Below is a small trained network, with its code and all its weights. Each question gives an input and a class and asks what happens when units are switched off, that is, made to give their printed mean instead of their output.

import numpy as np


def w(rows, s, z=0):
    codes = np.array(rows[::2]) - 128.0
    scale = np.full(codes.shape[1], s)
    scale[-1] = z or s
    return codes * scale


def f(y):
    return y / 2 * (1 + np.tanh(0.7978845608 * (y + 0.044715 * y**3)))


def log_softmax(a):
    a = a - a.max(-1, keepdims=True)
    return a - np.log(np.exp(a).sum(-1, keepdims=True))


def net(x, mask):
    res = np.array(x, float).reshape(1, 7) / 4 @ E
    y = f(res @ A[0][:, :-1].T + A[0][:, -1])
    res = res + np.where(mask, y, B[0][:, -1]) @ B[0][:, :-1]
    return log_softmax(res[-1] @ U[:, :-1].T + U[:, -1])


A, B = {}, {}
E = w([
[139,189,172,155,154,161,157,165,255],'x0',
[161,161,139,187,143,155,27,84,144],'x1',
[177,192,88,109,94,199,106,121,180],'x2',
[59,85,130,116,99,198,135,81,109],'x3',
[59,101,154,193,177,140,99,153,171],'x4',
[125,171,23,200,143,177,191,133,114],'x5',
[198,65,88,129,153,36,140,166,141],'x6',
],0.0099)
A[0] = w([
[177,193,92,142,114,155,129,127,140,254],'N1',
[113,162,95,197,142,223,132,122,138,178],'N2',
[145,103,93,109,159,64,101,127,97,162],'N3',
[149,153,115,61,126,75,211,163,190,167],'N4',
[35,97,118,180,170,87,154,192,108,146],'N5',
[112,150,238,118,163,127,62,134,177,119],'N6',
[116,40,122,101,118,91,129,104,97,149],'N7',
[129,123,154,1,66,202,147,92,71,181],'N8',
],0.0099,0.0037)
B[0] = w([
[151,211,105,113,138,139,93,167,148,210],'N1',
[103,196,49,75,25,255,102,51,179,238],'N2',
[163,104,74,194,96,93,109,170,55,195],'N3',
[150,109,151,92,179,153,167,224,175,228],'N4',
[180,110,174,170,110,213,220,41,88,222],'N5',
[111,96,208,187,129,121,41,95,189,211],'N6',
[144,43,112,117,93,61,134,125,42,205],'N7',
[21,168,137,104,167,33,138,121,125,246],'N8',
],0.0085,0.011)
U = w([
[106,108,253,173,109,119,22,106,194,250],'0',
[159,132,160,75,169,117,174,253,196,134],'1',
[6,151,177,54,130,48,148,115,86,166],'2',
[81,238,58,85,64,188,78,91,181,45],'3',
[205,212,60,156,129,55,98,181,83,206],'4',
[123,119,148,166,108,192,227,80,107,30],'5',
[138,3,106,115,90,72,123,152,39,83],'6',
],0.0081,0.0011)

Each question gives the input, the list of numbers given to net, and the class t.
The units are the neurons (one row each of A and B). Each row of codes is followed by its name. A weight is (code - 128) times the scale printed after its matrix; where a second scale follows, it is the last column's (A, B and U).
mask holds one flag per neuron, in row order. A switched-off neuron (its flag False) gives its mean, the last column of its row in B, instead of its output. The means were averaged over made-up inputs and are rounded, as every weight is.
A unit's drop is (log p(t) with every unit on - log p(t) with that unit switched off) / (log p(t) with every unit on - log p(t) with every unit switched off).
The circuit of an input: a set's keep is (log p(t) with only the set's units on - log p(t) with every unit switched off) / (log p(t) with every unit on - log p(t) with every unit switched off). Starting from all 8 units, units are removed one at a time, each time the one whose removal leaves the highest keep (on an exact tie, the one counted first), for as long as the keep stays at least 0.8.
units of the circuit, in order: the units of the circuit, biggest drop first
top k neurons: the k neurons with the biggest drops, biggest first
drop of u: that unit's drop, to one decimal
input [2,5,-6,-6,-6,0,-5], class 0: units of the circuit, in order => (N2; N6; N7)
input [-6,3,-7,3,6,-1,-2], class 6: units of the circuit, in order => (N7)
input [-7,7,2,-5,-5,-5,-5], class 2: top 2 neurons => (N8; N2)
input [-5,-6,-3,-8,1,2,-6], class 6: units of the circuit, in order => (N2; N8)
input [1,7,-8,-7,-6,-4,6], class 6: units of the circuit, in order => (N1; N7)
input [3,7,-2,3,7,6,8], class 3: top 2 neurons => (N2; N7)
input [8,-5,7,0,7,4,6], class 3: top 3 neurons => (N2; N1; N7)
input [-5,7,-4,6,-1,1,-1], class 6: top 2 neurons => (N7; N1)
input [-7,1,-5,-3,4,8,1], class 5: top 2 neurons => (N5; N8)
input [0,0,3,7,-7,-7,-3], class 2: drop of N8 => 0.2
input [-1,-3,1,-6,5,7,0], class 3: drop of N8 => -0.1
input [-5,0,-7,4,3,-1,-2], class 6: drop of N7 => 0.3
